What can hang from each mark
J423: J126
J359: J567 J680 J779
J488: J126 J362 J564
J948: J289
J567: J718
J718: J126 J362 J423 J488 J564 J917
J150: J289 J359 J405 J423
J545: J567
J917: J362 J405 J564 J779 J948
J126: J567 J948
J564: J423 J488 J680
J405: J362
J289: J150 J423 J488 J545 J779 J948

Each row was made from one small tree. Brackets hold a mark, then the marks that hang from it, in the order of their numbers. Every link used is in the known rows. Write each row's tree.
Each row is shifted at random along 6 fixed directions that mean nothing.
Known rows
{J423 {J126 {J567 J718} {J948 {J289 J488}}}}: [ 218   88   -4  -45 -127   64 -365 -207   48   73  -69  -81  -55 -271
   60   -5  230  181   59 -127 -285  180 -375  -16 -275 -355   71  -64
  -88 -310  162  219 -132  222  -25    1  -58 -299  -54   21  -57  131
   40  -29   56   -2  -86   43 -156   61  246  479  161  -52  130 -161
   78  227  124 -239 -176 -191  363   88 -100]
{J567 {J718 {J126 J948} {J564 J488} J917}}: [   2 -158  132  476 -185 -189  -71 -129   90  199 -211  187 -370   88
  470  102  118  146  -60 -172   28   45  -43 -105 -356 -405   47  223
 -308   88 -192  399  181  316   79  290  137 -372  184  151 -109   53
  157 -312 -154  100  127   -8 -271  318    3  204   33 -112 -523  -71
   27  439   14 -274  116  105  576   18  375]
{J289 J423 {J545 J567} J948}: [ 248 -206 -445 -134 -229  164 -379 -148  207   64  115 -111  274 -443
 -609   59 -177  169 -123  387  -71  -17  -42  156  450   90   65 -109
  541 -213   48 -156 -346 -222 -226 -299 -128  -80 -303 -182  527  272
  -82  220  139 -149 -164   55  158 -150 -275  147  116   28  314  -54
 -170 -424  153  348 -360  157 -567  138 -289]
{J948 {J289 {J150 {J359 J567} J405 J423} J545 J779}}: [ 299   61   10 -135 -140  -75 -251  196   -6   -5   66  264  296  -65
  -27  -96  158   -4  -83 -133  -62  -30  -50  191 -306  -30 -184 -271
  143  181  168  122 -184  -58 -132  -61 -133   63   83 -275  235  260
   91   92  143  296  124  -37 -322   -6  237   36  148 -214  211  -99
  -44  144  267 -357 -184  -33  221 -271   -9]
{J564 {J423 J126} J488 J680}: [ 186 -179  281  193   37 -100 -185  -67  -12  223   53  121  -53 -137
  117  -21   99  -17  266  251   30   44  240    7  150    4 -519  123
   15  159 -244  220  109   25  134 -114  -25 -101 -112   59   21  -42
 -148  185   85   20    9 -168 -223   11 -191  -44  -25  435 -106   81
    5 -158  119  138 -182  305   75 -199    1]
{J567 {J718 J362 {J564 {J423 J126} J488 J680} J917}}: [  57  135  115  439  205  -50  164 -419  220  -81 -286 -177 -571  282
  378  221  -17   48   38 -349 -135  464  -82 -215 -396 -589  -54  311
 -666  330   -7  -70  265  253  158  361 -329 -522    8  210 -484 -223
   21 -173  189  -29  209   49 -384  158   14  819  137  -53 -353  -58
 -278  431 -198 -262   87 -201  606  123  -10]
{J488 {J126 J567} J564}: [ 269 -332 -309  350 -345  -16 -180 -240  428   53  -62 -114 -315 -125
  -69  416   84  403  -54 -137 -188  219  206 -177  -37 -172  181  485
  127 -516 -337  286  -42  154 -430  374   -1  -88  100  415  145  330
  137 -282  -72   19  210  287  -41  349 -183  609  273 -121  -44 -214
 -275  194 -106   19 -255  209  348  258  113]
{J545 {J567 {J718 {J917 J362}}}}: [   3    9 -328   86  -67  127   42 -284  213   -1 -142   50 -205  158
 -141  102 -302   27 -345 -116  -11  139 -182   33 -152 -175  319  -37
  -84   83   61 -265  -55  127  -99  108 -161   73 -131 -246  187   75
  145 -121  134    5  189 -113 -124  -60 -134  313  132 -352  -94   56
 -207   90  -29 -158   93 -151  -87   94  -19]
{J948 {J289 {J150 J405 J423} {J488 J126 J362} J545}}: [ 402   11 -256   20  -20 -142  -16 -167   38   73  -29   55   67   76
  -79   70  141   27 -207 -153  -54   80 -227  110 -157 -193  -81 -179
    5   -7   64  -15  -35   31  -88  137 -239  -34  -45 -257  148  111
  126  -45  107   80  119   87 -248   72   18  172  107 -315   63  -78
 -109   53  179 -177   16   46  -50  -45   70]
{J545 {J567 {J718 J488 J917}}}: [  51  -52 -207  198   31  299 -266 -299  106   56 -160 -230  -97  -29
 -235   96 -350  110  -88  301   29   58 -117 -221  205 -196  182  -27
   34  359   58 -227 -131  -48   33 -360   67  -66 -372 -243  179 -136
  -36  206  119 -109 -180  -86  113 -380 -296  479  -16  237   -6  224
   -3 -303 -169  144  124 -139 -359  123 -143]
{J289 {J150 J359 J423} J779}: [ 185 -406 -130  440 -340   76 -542   15  177  269  -84 -114   93  -33
 -190  451   28  447  134  370  225 -184  625 -437  361  -37 -190  451
  505  250 -457  525 -306 -423 -263 -288  391  -89  -25  143  375  249
  128  170 -151  254 -154  294   95 -129 -446  448    7  470  -13    9
  -73 -366 -200  249  -26  443  -38  -10  273]
{J567 {J718 {J126 J948} J423 {J488 J564} J917}}: [  24  -59 -229  363   24   53  -92 -301   85  301 -177 -242 -154  166
    6  126 -209  157 -149  135  149   74 -122 -221  122 -457  105   65
 -146  487  -65  -96   69  129  320 -119   28 -318 -299  -72   76 -267
   14   76  -53  -59 -154  126   21 -162 -422  415  -67  177 -194  200
  -21 -186 -232  191  345   17 -501  254  143]
{J126 {J567 {J718 J362 {J917 J564}}} {J948 J289}}: [ 162 -144 -138  -95 -171  -46  -48   71  -19  339   93  322  115 -128
   35 -226 -101  -47 -322    8 -102 -124 -344  300  -98  -86  129 -318
   90  112   85  -29   20  184  175   25 -110   -4 -105 -270  355  122
   -4  -60 -117   45   43  -65 -172  109  -79 -331   82 -258 -169   99
   89   35  219 -169   61   65 -335   18  102]
{J567 {J718 J488 {J917 J405 J948}}}: [ -36   31   59  275  130  167  -80 -315  -79  257 -236   73 -257  318
   90  175  -78   19  -21    7  -10  -42   -1 -204  -40 -214 -108   67
 -164  491 -163   87   74   13  168 -109   64   -6 -223 -289    4 -207
  173   57  -12  104   68  -68 -162 -235 -277  259  -94  204 -224  235
   66  -85 -166 -108  402   28 -112  -74  191]
{J488 {J126 J567} {J564 J423 J680}}: [ 154  153  102   81   97  -11  160 -150   70  354   -6   16 -249  330
  205  -83   53 -103 -169 -197  -37  165   22   -6 -290 -331  -38  -98
 -297  -67  -28  -38  103  495   48  190 -201  118  -99  -41  -53  -41
   62  -34   77   49  331 -295 -357   52 -123   35   81  -84   -9  167
  -94  130  -15 -170  252  -54  -96   41  160]
{J567 {J718 J423 {J488 J362} {J564 J680} J917}}: [ 122 -408  -30  320 -292 -244  -46  185   87  187   43  402 -128 -183
  406 -105  -53   37 -252    0   63 -107 -160  161 -160 -118  135    4
  -89  166 -130  197  179  235  159  151   87 -189  179  -27  165  154
  -32 -250 -202   36   59  -73 -186  341  -20 -224   61 -239 -582   54
   72  291  199 -183  -53  198  282  -25  281]
{J289 {J150 J423} J779}: [ 205 -434   52  372 -357 -434  -75  -31  291   -4   25  303 -125 -185
   47  411  447  242  168 -102  -24  116  486  187  -81   82 -390  530
  213 -343 -491  556   30 -208 -516  542 -239 -413  434  402  187  505
  164 -323   -5  227  390  446 -342  644  -65  165  295 -255 -262 -510
 -376  385  280  -56 -544  637  793 -158  205]
{J126 {J567 {J718 J564 J917}} {J948 {J289 J423 J779}}}: [  81  165  690  154  264  -81  -92 -273 -234  367 -117  -66 -240   21
  322   93  667  -69  404   10 -291  115   45  -19 -187 -390 -541   36
 -321   91 -126  453  103   31    5  103 -362 -684  -13   80 -283  -90
   19   49   47   80  194  181 -435  142   36  191   62  301 -173 -121
   88  200  154 -158  100  170  421 -129   93]
{J948 {J289 J150 J423 {J488 J126 J362} J779}}: [ 369 -338 -259  -41 -398  -42 -534   85  159  -70   72  -11  232 -644
 -239  190  158  400   45  170 -231   16 -174  114  151 -116   60   76
  423 -240   24  263 -314 -285 -285 -155  -84 -417   43  133  285  402
 -102   21 -130   46 -227  531   91  141   38  416  264    1    9 -317
    6   30  180   95 -521  185  256  119 -183]
{J359 {J567 {J718 J362}} J680 J779}: [ 212 -603 -457  589 -549 -115 -279 -145  565  -35 -181 -127 -191  -34
 -250  526 -376  476 -215  151  310   35  614 -410  344 -112  210  632
  485  285 -425  302 -185 -321 -313  176  309 -181   91  272  490  341
  251 -231  -91    9  -65  268   97  224 -515  600  114  -48 -185 -174
 -500 -219 -279  156 -185  376   -9  255  224]
{J545 {J567 {J718 {J126 J948} J362 J564}}}: [  53 -100 -171  370  -55 -141  164 -328  178  241 -152  -40 -297  204
   76  144  -20   52 -228  -64   92  163   -5  -23  -85 -335  115  120
 -194   18 -168   20  147  296  -12  332 -151 -262  -39   -6  124   10
  173 -237   35  -35  227   28 -196  233 -269  175   59 -287 -253  -22
 -225  124   11   -6  188  146 -116  172  250]
{J567 {J718 {J488 J362} {J917 {J564 J423 J680} J948}}}: [ 138 -202   18  163  -20    5 -206  -92   35   42   55  256 -166 -276
  175   40   85   77  155  -11 -231   82 -138  118    6  -14 -217  172
  -91    6 -120  105  153   75  166  -34 -114 -263  -51   14  -56  -22
  -96   55   17  -43   27   76 -146   58  -27  217   93  180 -255   30
   41  133  103  -24 -279  123  316  -92 -125]
{J150 {J359 J567} J423}: [ 134   37 -171  171  -63 -127   19 -209  254  -19  -28  125 -129  273
  -23  152   57   29 -112 -272  136  220  250   24 -243  -60 -156  171
  -63  -33 -139  -14   41  165 -190  307 -173   79   81  -44   97  143
  229  -71  275  149  375 -124 -354  120  -56  317  142 -245   91  -86
 -368  180   68 -179 -119   60  214 -128   84]
{J289 {J150 {J359 J567 J779} {J405 J362}}}: [ 115 -143  -86  255   24  -98   -8  -72   33  166  -53  199  103  323
 -171  142  -78  -55  -42  146  323  -78  446  -55  169  119 -457   68
  229  679 -259   90  -50 -352    2  -77  -38  122 -119 -319  344  -26
  163  173  193  234  145  -38 -243 -134 -386  -26  -46  121  -13  121
 -234 -354    7    6  113  328 -344 -322  173]
{J948 {J289 J150 J488 J545}}: [ 274   87  200 -223  -48 -172  -31   31  -70  -13   88  400   70 -206
   80 -184  364 -184  -37 -203 -282   90 -285  481 -402  -11 -190 -346
  -56 -331  187   97  -21  167 -259  215 -442 -143  151 -245   88  303
   60 -109  172   94  335 -110 -465  302  362 -193  233 -459   25 -241
  -48  419  503 -433 -319    4  510 -255 -102]
{J289 {J150 J405} J488 {J545 J567} J779 J948}: [ 243 -104  237   90  -34   43 -367  -15 -220  339  -19   91  226 -175
 -120  -26  301  -21  136  450    1 -299   99  -12  243  -13 -391 -219
  331  174  -66  442 -291 -322 -119 -425   90 -255 -154 -376  286  140
   54  258   26   64 -116  -82 -108 -164 -124 -201  -99  263   19   15
  182 -343  232   20   46  305 -150 -252  103]
{J289 {J150 {J359 J567}} J779}: [ 127  -64 -232  -34  -90   82 -150   24  128  165   50   16  295   69
 -394    4 -234    9 -171  234  211  -50  211   67  225   -5 -135 -152
  367  552   33 -144 -284 -292  -21 -279 -138   25 -243 -285  455   62
   18  269  169  113  -17  -17  -77 -228 -361   64   66   38  220   90
 -249 -400  -15  113  -10  116 -617  -55  -78]
{J948 {J289 J488 J545 J779}}: [ 176  212  -57   99  -10  381 -268 -302   58  332 -296 -320 -119  394
 -213  238 -178  176 -208   31  -44  -38   71 -443  -42 -474  232  -81
   76  302   76   67 -315   11 -169 -238  132   34 -314 -264  128  -11
  239  114  -20   92  -25  -96  -59 -372 -291  546  -14  133  196  170
  -62 -236 -365 -146  535 -199 -355  224  168]
{J488 J126 J362 {J564 J423}}: [ 175 -180 -610  281 -221  152  -65 -256  405  160 -143 -233 -216  215
 -222  320 -456  339 -400  -79   71  150   27 -281   78 -350  433  243
   96   70 -120 -189 -113  113  -78   78   55  132 -213   93  223   49
   84  -98  -83    2   -8  135   96  -72 -459  620  137  -69  -51  126
 -256 -148 -377  126  194  -16 -430  386  121]
{J423 {J126 {J567 {J718 J564}} {J948 {J289 J779}}}}: [ 193 -148  242  206 -210  -77 -346 -138   77  224  -75  -49 -152 -312
  191  210  465  286  276  -54 -313  119   21  -82 -162 -316 -170  272
  -12 -246 -189  607  -41   90 -130  180  -53 -534  115  369  -49  211
   43 -147 -107  102   24  335 -198  327   79  425  189  116  -62 -285
    3  272   86 -122 -237  196  571   85  103]
{J545 {J567 {J718 J126 J362 {J917 J564 {J948 J289}}}}}: [  81  -14  273  360  122 -145  129 -400 -122  480 -186  101 -358  360
  218  223  301  -24   65  -34    2   -2  217  -99  -55 -225 -327  177
 -225  119 -420  330  339  377   19  295  -60  -78  -55  -85   57 -110
  283 -139  -88  115  379   12 -345  123 -347  -67 -105   41 -253   83
  -20   64   40   -6  398  373  -55  -44  431]
{J126 {J567 {J718 J362 J488 J917}} {J948 J289}}: [ 241 -247  147  109  146 -309  189 -223  -48  264   85  136   -4 -183
  -59  -32  189 -177   72  221 -127   96  -96  414  202   10 -502  -95
   21  315 -165  -37  283 -162  133  233 -546 -420 -152  -58  202 -109
 -164  -29   95 -118  142  220 -291  304 -309 -304   83  -26 -204  -98
 -146  -96  314  154 -148  460 -340  -76  -40]
{J917 J362 J405 {J564 J488} J779 {J948 {J289 J150}}}: [ 171  153 -129 -223   76  -85  276 -149  -13  237   42  490  -59  339
  -65   47  113 -117 -179 -438 -253   69  -52  373 -283   17 -226  -71
  -65    3  -96  -70  190  198   -3  379 -490  207  -24 -338  166   84
  274  -91   40  241  519  131 -500  163 -109 -117  166 -430   -9   -1
 -263  242  179 -318  132  128  -93 -124   85]
{J359 J567 J680 J779}: [  28  -33  114  381 -155  250 -380 -135  141  176 -294  -93 -249  347
   51  243 -226  208  -57   60  208  -65  465 -594  -40 -293   77  243
   82  487 -159  310 -227  -41 -156 -205  446   98  -87  -97  110   55
  277   78   -2  176  -10 -258  -98 -280 -263  524  -63  365  -39  186
  -30 -184 -384 -199  319  -60  102  -28  255]
{J289 {J150 {J405 J362}} {J423 {J126 J567}} J779 J948}: [ 141   67 -326  144 -111   -7  -75 -259  157  201 -178 -148    2  257
 -165  283   65  229 -208 -152   27   73    8 -159 -114 -413   14   84
   48  174  -26  156 -239 -170  -81  105 -116 -262  -69 -117  111  139
  236  -49   38  198   39  263 -179  -19 -154  493   98 -210   46 -131
 -218  -21  -86 -120  211   52 -123  113  195]
{J545 {J567 {J718 J564}}}: [  16  179   93  154  204   22  137 -380   41  132  -95    8 -289  236
   52   17  128 -171  -14  -83    2  220   14   33 -160 -180 -112  -35
 -300  -80  -33  -91   84  313  -71  148 -313 -154 -116 -199  -33  -63
  150    3  302  -49  338 -247 -329   11  -75  201   67 -140  -35   61
 -205   95  114 -121   93  -50   62  -73  -10]
{J359 {J567 {J718 J917}}}: [  36  -24  561  259  108  -23 -200 -107 -211  170 -113  242 -207   35
  356  -40  273 -137  239  114  -14  -62  117  -83 -159  -61 -401  -27
 -186  269 -173  381   89   93   29 -107  104  -74    6 -195  -58  -43
   81   68   73  120  150 -335 -323  -59   59  -70  -79  291 -266  117
  211   73  163 -234   67  110  454 -386  155]
{J150 {J289 {J488 J564}} {J359 {J567 J718} J779} J423}: [ 234  -69 -154  398 -144 -224 -227 -191  150  227  -85  -33   36  267
    4  181  130  160  -15   15  452  -34  433 -290   67 -159 -318  233
  153  318 -269  323  -41   58   98  -39  235 -108   -7  -69  238    7
  299  103  116  121    8  -77 -194  -29 -255  323 -110   89   92   27
 -277 -203  -32   42   86  237 -128  -89  310]
{J545 {J567 {J718 J362 J917}}}: [  67 -309  -35  120 -302   71 -355  142   60 -100  -11  335  -29 -460
  132  -97 -153  104 -118  126 -162  -70 -331  147 -162   25  267 -100
   65  -17   73   97  -88   52 -104 -150  145  -21   65 -131  227  268
  -93  -98  -67   62  -61 -113   -9   51  183   27  136 -106 -324   -4
  240  238  217 -222 -297  -43  461 -127  -59]
{J718 J126 J488 J917}: [   2   -4   17  330   51   77  -37 -246   40  184 -229   -2 -240  291
  107  131 -149   44 -114    1   66   49   -1 -168 -124 -307    9   42
 -211  471  -88  -12  103  142   67   10   23  -59 -152 -141   14 -155
   94  -23    6   96  114  -70 -166 -109 -261  272  -34   92 -227  153
   10   31 -171  -91  321    3  -64   12  194]
{J718 {J126 {J948 {J289 J150}}} J362 J488}: [ 202 -164  496  424  140 -310   76 -267 -119  271 -159   85 -309   81
  288  270  521    5  316   15 -163  145  205   24  -98 -219 -590  250
 -233  128 -399  444  343  -18 -156  405 -303 -462  111  160 -121  -38
   76 -181  -37  132  323  320 -430  388 -171   58   61  138 -354 -188
  -24  240  152  -62   44  491  440 -156  281]
{J948 {J289 J150 {J488 J126} J779}}: [ 302 -240  177   14  -58  -34 -419  -32  -99  187   91   26  250 -448
 -236  107  336  118  360  439 -116  -77  146  122  383   68 -521    7
  393   99 -162  334 -168 -341 -129 -317 -157 -379 -154    0  277  112
 -131  286   13   36 -124  314  -38  -37 -217   45   68  426   99 -133
   52 -309  211  279 -352  427  -91 -142 -154]
{J150 {J289 J423 J488}}: [ 109  174  -46   51  -31  204 -372 -137  -48  178 -143    6   20  154
    5   -5  -44   87 -122    1   64  -64 -119 -208 -168 -259   72 -174
  -18  109  126   51 -201  140    0 -311  198   69 -171 -358   74   29
  155  185   67  128  -67 -281 -120 -333   26  319  -52  128   68  180
  145  -64  -41 -197  229 -207  -10  -80   96]
{J567 {J718 J362 {J423 {J126 J948}}}}: [ 170 -445  175  523  -92 -102 -387 -253   11  240  -98 -127 -162 -301
   72  370  275  293  418  398  -32   30  294 -267  380  -79 -457  477
  144  105 -522  554   74 -247   16  -73  146 -438  -74  268   75    4
  -54   62  -93   13 -165  329    9  103 -331  342  -31  578 -250  -65
   74 -234   -2  333 -175  532  164  -44  148]
{J359 {J567 {J718 J362 J423 {J917 J564}}} J680 J779}: [  82 -198   14  458  -81 -147  -22 -127   75  354 -150   37 -148  384
  108  134 -168   28 -177  173  435 -132  474 -323  209 -211 -155  179
   68  738 -314  215   74   10  195  -23  216 -115  -81 -210  295  -69
  253   41  -51   72   62 -117 -188  -50 -500   17 -173  137 -307  219
 -174 -313 -151   44  395  289 -395  -21  400]
{J126 J567 {J948 {J289 J545}}}: [ 281 -127 -164 -331 -210  -41  -59  111   32  332  212  298  306 -248
 -267 -284 -105 -108 -335   96 -168  -99 -272  497   -5   83   35 -476
  348 -100  144 -130 -113   89  -48   23 -268  204 -171 -275  535  257
  -84   -8    5   16   91 -152 -175  131 -108 -528  160 -310  194    8
  -30 -104  333  -73 -140  141 -573    0  -40]
{J289 {J150 J423} J545 J948}: [ 285 -245  -39    5 -137 -371  -16  -77  123  -30  191  363  148 -364
 -163   72  428  -46  128   -8 -121  112  100  546   37  235 -541   53
  240 -336 -175  174   16 -200 -284  328 -527 -367  170   37  266  362
    8  -81  232   33  305  205 -353  458   22 -160  242 -313   34 -412
 -324  166  529   24 -663  504  297 -259 -125]

Which tree is each row?
[ 234  -22  -88   46  -23 -213  -86 -287   27  273   57  -98   13 -105
  -64  -13  333   24   -1  113   53  108  -77  113   98 -229 -222  -65
   37 -294  -78  169  -46  139   54   57 -206 -370 -111  -88  139   70
   78   43  115 -125   27   25 -180  141 -112   50   36  -88   49 -107
 -120  -92  275  129  -75  194 -203   49   44]  {J289 J423 {J488 {J126 {J567 J718} J948}}}
[ 223 -395   -3  472 -264 -228 -108  -70  111  440 -117   87 -179  171
  178  196  -91  212 -128  177  265 -138  348 -279  121 -181 -125  292
  143  198 -480  445  102   84   37  108  380  137   16   83  229  102
  110 -153 -264  137   -5  -87 -128  162 -412  -86 -104  166 -382  121
   -6 -153  -73   81  258  456  -96   12  541]  {J564 {J423 J126} {J488 J362}}
[ 104  185  234  139   76 -239   -2 -146 -165  434  -26  339   40  297
  242  -81  480 -149   19 -160  174 -131   57  162 -268 -180 -509 -135
 -123  153  -85  343   47  174  145   75 -119 -298   42 -242    6  -10
  227   43  106  186  248 -202 -476   86  -20 -209  -82  -75  -68  -40
  -15  131  237 -231  179  251   70 -302  332]  {J150 {J289 {J488 J564} J779 J948} J423}
[ -78  212  270  328  443  284   78 -589  -46  124 -328 -111 -487  464
   28  376   44  -54  215 -110 -240  255  101 -224 -106 -278 -365  234
 -393  551 -165  -83  156 -150  -30   75 -345 -216 -287 -101 -312 -357
   83   93  238   76  288   61 -300 -244 -315  634   31  380 -131  115
  -75    2 -317 -109  315   -1  101 -112  -37]  {J718 J362 {J917 J948}}
[ 136 -388 -435   30 -185 -241   82  -55  105  256  151  229  210 -295
 -232 -201 -250  -63 -357  318  174  -85 -348  479  294   44   25 -263
  256  275  -12 -248   59  -25  269  -18 -211 -124 -224 -227  532    0
 -172  -46   -8 -165 -102   30   19  145 -390 -458   32 -272 -190   44
  -79 -246  294  283 -130  339 -790   69    0]  {J545 {J567 {J718 {J488 {J126 J948} J362} J917}}}
[  62 -350  -21  361 -400  166 -595  185   51  381 -138  179  152   64
  -37  173 -264  318  -49  325  306 -388  449 -396  149   25  -45  163
  478  577 -309  465 -252 -191  -29 -446  677  338  -92  -84  476  139
  129  157 -241  352 -215 -124   77 -277 -387   75 -128  495  -34  254
  183 -356 -243   17  196  274 -201 -144  406]  {J150 J289 {J359 J779}}
[ 303  -45 -294  -98  -81  117 -380 -111   82    6  114  -23   18 -400
  -49 -112  -29  187   21   32 -276  173 -388   35   30 -142   78  -49
   16 -368  124  -56  -46  246  190 -225  -20  -74 -222  -82   58   51
 -111  196   52 -128 -177   14   26 -123   98  392  114  130   83   83
   85  -24  121   41 -280 -180   -6  101 -282]  {J917 J362 {J564 J423 {J488 {J126 {J567 J718} J948}}}}
[ 270 -359 -426   77 -518 -182 -351  -73  328  249   72   97  126 -275
 -272  319   75  471  -52    4    6  -35  256   43  227  -64  -49  408
  498 -296 -343  401 -109    7 -133  173   70 -216   62  263  424  398
  157 -106 -210  114  -23  445  -21  295 -309  253  145  -85   46 -275
 -299  -43   64  225 -329  466  -89  238  156]  {J917 {J564 J488} {J948 {J289 {J423 J126} J779}}}
[ 385   14  184  108   40 -208 -119 -360  -16  436  -23 -209   15   13
  -97  208  556   97  215   89 -125   86  199  -29  104 -264 -554  102
  113  -94 -247  443   -5  -40  -87  180 -254 -424  -99  103   74   64
   97   38   70   25  114  240 -307  202 -214  146   33  131  214 -225
 -175 -133  143  107    8  408 -141   41  170]  {J150 {J423 {J126 J567 {J948 {J289 J488 J545 J779}}}}}
[ 124 -135   33  319  -87  147 -398  -54   -8   -5 -158   -4 -193 -136
  228   68 -105  189    7  103  -88   33 -194 -272 -114 -248  183   49
 -146  148   -7  138   -4  123   44 -243  272  -88  -66 -146  -14    3
    4   48  -69   50 -151  -67    0 -164   60  450    0  209 -279  166
  251   97  -59 -148   67 -150  355  -20   58]  {J567 {J718 J362 J423 J488}}
[ 170 -121  257  425 -128   74 -405 -162 -124  321 -262   -1 -254   75
  310  256  341  250  127   73  -44 -154   81 -428 -123 -372 -102  185
  -44   -3 -250  687 -134    0 -164 -135  398 -202   47  -33  -90  107
  222  -58 -216  162  -51  -10 -120  -44  -39  337  -70  307 -290   28
  305   72  -91 -203  281  155  502  -92  405]  {J289 J150 {J488 J126 J362} J948}
[ 217   30 -309  181 -106  208 -315 -380  199  273 -160 -406  -34  102
 -355  351   51  297  -90  140   18    1  168 -340  280 -408   59  157
  261    3  -58  181 -388 -207 -163 -198   -4 -458 -260  -69  163   98
  198  146   37  -82 -122  195   44 -169 -371  666   28  122  175  -58
 -266 -336 -233  168  172   69 -376  309   52]  {J289 J423 {J488 J564} J545 J779 J948}
[ 159  119  660  350   86 -118 -347 -100 -365  415 -172   88 -271   84
  705   11  737   74  372  -86  -88  -57  -60 -302 -433 -454 -369   45
 -436 -145 -201  765  145  422  101  -45  279 -290  148   -9 -335  -49
  192    0 -169  233   60 -100 -369   36  268  183 -108  355 -282   79
  469  353  157 -339  289   56  801 -253  439]  {J567 {J718 {J488 {J126 {J948 {J289 {J150 J423}}}} J564}}}
[ 139 -524 -243  202 -371 -111 -189  147   85  248   66  437   99 -178
  -30    7 -232  108 -276  255  150 -295   53  150  203  184   37   13
  372  250 -275  179   11 -109   20  -55  228  156   -6 -200  530  235
   20  -92 -220  104   -3  -43  -15  123 -315 -378  -14  -69 -382  109
   52 -139  146   44  -48  406 -222  -88  271]  {J718 J488 {J917 J362}}
[ 124  107   56 -198  299  -59  231 -164  -47   79  136  268    9 -123
  -20 -209  138 -255   76 -122 -413  240 -390  561 -147  -32 -405 -247
 -238  288  147 -306  229   37  267  146 -759 -290 -220 -132  -56 -205
 -240  108  247  -37  244  170 -375  133  -35  -70  207  -56  -32  -33
  -91  157  248  -92 -205   38 -159 -138 -341]  {J718 {J564 {J488 {J126 J567 J948}}} {J917 J405 J779}}
[ 116  187  -61  104  125  254 -215 -307   11  202 -119 -202 -237   92
  129   61  140  101  -14 -109 -164  157 -286 -217 -153 -490   76  -19
 -277  -81  129   32 -142  160   98 -159  -85 -342 -224  -94 -264 -121
   23  126   98  -79  -49  -64 -114 -187   -6  612   67  199  -25  117
   94   33 -152 -135  184 -256   89  123  -48]  {J289 J423 {J488 {J126 J948} J362 {J564 J680}}}
[ 347 -293 -508  -11 -351 -243 -215  -70  263  124  154  189  414 -308
 -490   97   24  164 -179  139  114  -93   65  381  291  139 -241  -21
  599   16  -67   44 -206 -295  -96   20 -215 -280  -62  -65  585  315
   35   36  106   -8  -40  229  -59  188 -278  -63  118 -271  234 -296
 -385 -222  266  234 -452  463 -456   19  -42]  {J150 {J289 J488 J545 J779 J948} J423}
[ -44  145 -325   18 -123   96 -111 -210  301 -319 -156   17 -184  -91
   36   70 -221  156 -203 -419 -205  401 -507  117 -518 -386  383    8
 -343   42  324 -303  -51  243   19  184 -304 -250   13   26 -133   68
    7 -160  203   69   75  103 -174   46  267  792  302 -411  -33 -176
 -163  514  -26 -345 -255 -439  500  126 -265]  {J567 {J718 {J423 J126} J917}}
[ 155   61  508  174  143 -203   22 -300 -159  290 -108  129 -248   63
  254   80  551 -119  265  -83 -196  130   55  123 -240 -189 -499    3
 -242 -144 -213  400  209  242  -85  309 -293 -279   38   18  -89   -6
  137 -128   87   82  347  -26 -456  276   14  -60   48    3  -63 -143
  -17  244  262 -176   14  264  368 -191  188]  {J567 {J718 {J126 {J948 {J289 J545}}}}}
[ 127 -188 -413  105 -187   83 -218 -116  452 -442  -21   32   16 -296
 -383  398  -32  286  101 -170 -255  362   63  174  -68   38  -65  351
  198   -5   31 -105 -255 -512 -432  155 -510 -438   67  229   91  280
  -35  -13  323  125  132  580 -102  171   13  910  467 -182  139 -428
 -476  222  -12  -90 -712   35  525  -19 -443]  {J289 {J150 J359 J405} J779}
[ 131 -134 -477  -67 -304  274 -306  -88  172  336  -13  145   96   67
 -373  230 -273  301 -274  -19  -65 -159   90  -59  171  -27  216   97
  434   56 -138   51 -221  -16  -74 -133  119  224 -230 -187  485  208
  214   70 -167  166   22  154   51 -190 -414  222   80   -1  138  117
 -124 -248 -189   53  120  128 -535  191  108]  {J917 J362 J564 {J948 {J289 J779}}}
[ 149 -375 -222  162 -435   67 -378   20  148  414  -46  106   60 -113
 -150  164 -192  332 -191  193   63 -204  127 -101  147  -94  170  106
  420   19 -255  292 -162   19 -123  -77  327  183 -100   71  476  247
   77  -76 -299  157 -107   75   82   10 -392   -5   42  141  -49   62
   77 -192  -96  116   59  308 -330  144  299]  {J488 {J126 {J948 J289}}}
[  81 -110 -146  237  -88  -82  -12 -248  272  -50 -105   13 -157   80
 -101  209  -90   90  -49  -80   66  195  198  -10  -10 -161  -96  221
    7  391 -114  -15   21   -7  -30  189 -198 -236  -35   53  166   15
  128  -65  159   22  167  131 -192   97 -248  409  126 -109  -15 -119
 -368   32  -65  -11 -135  110   16   42  -38]  {J359 {J567 {J718 J126 {J917 J779}}} J680}
[  55 -194    4  258  -67 -269   88 -211   42  370  -29   67  -41   89
  -10   39   21  -45 -100  234  282  -23  168   86  154  -93 -233   24
   39  249 -294  111  140  156  113  120  -72  -73  -89  -99  318   -2
   64  -51   15   34  129  -75 -200  127 -384 -248  -69  -70 -178   48
 -130 -169  181  205  118  407 -388  -34  272]  {J545 {J567 {J718 {J423 J126} J917}}}
[  64 -101  290  -17   28   28 -165  155 -189  244  128  551  -34 -172
  313 -160  154  -80  150  -28 -283 -122 -147  278 -155   78 -358  -61
  -98  241  -99  190  180  114  273 -133  -87   -1  -36 -144  -13  -43
 -134  119  -95  164  129  -66 -280   -5   16 -242   34  251 -269  160
  270  186  170 -180  -96  158  253 -291    3]  {J718 {J488 {J564 J423 J680}} {J917 J362 J779 J948}}
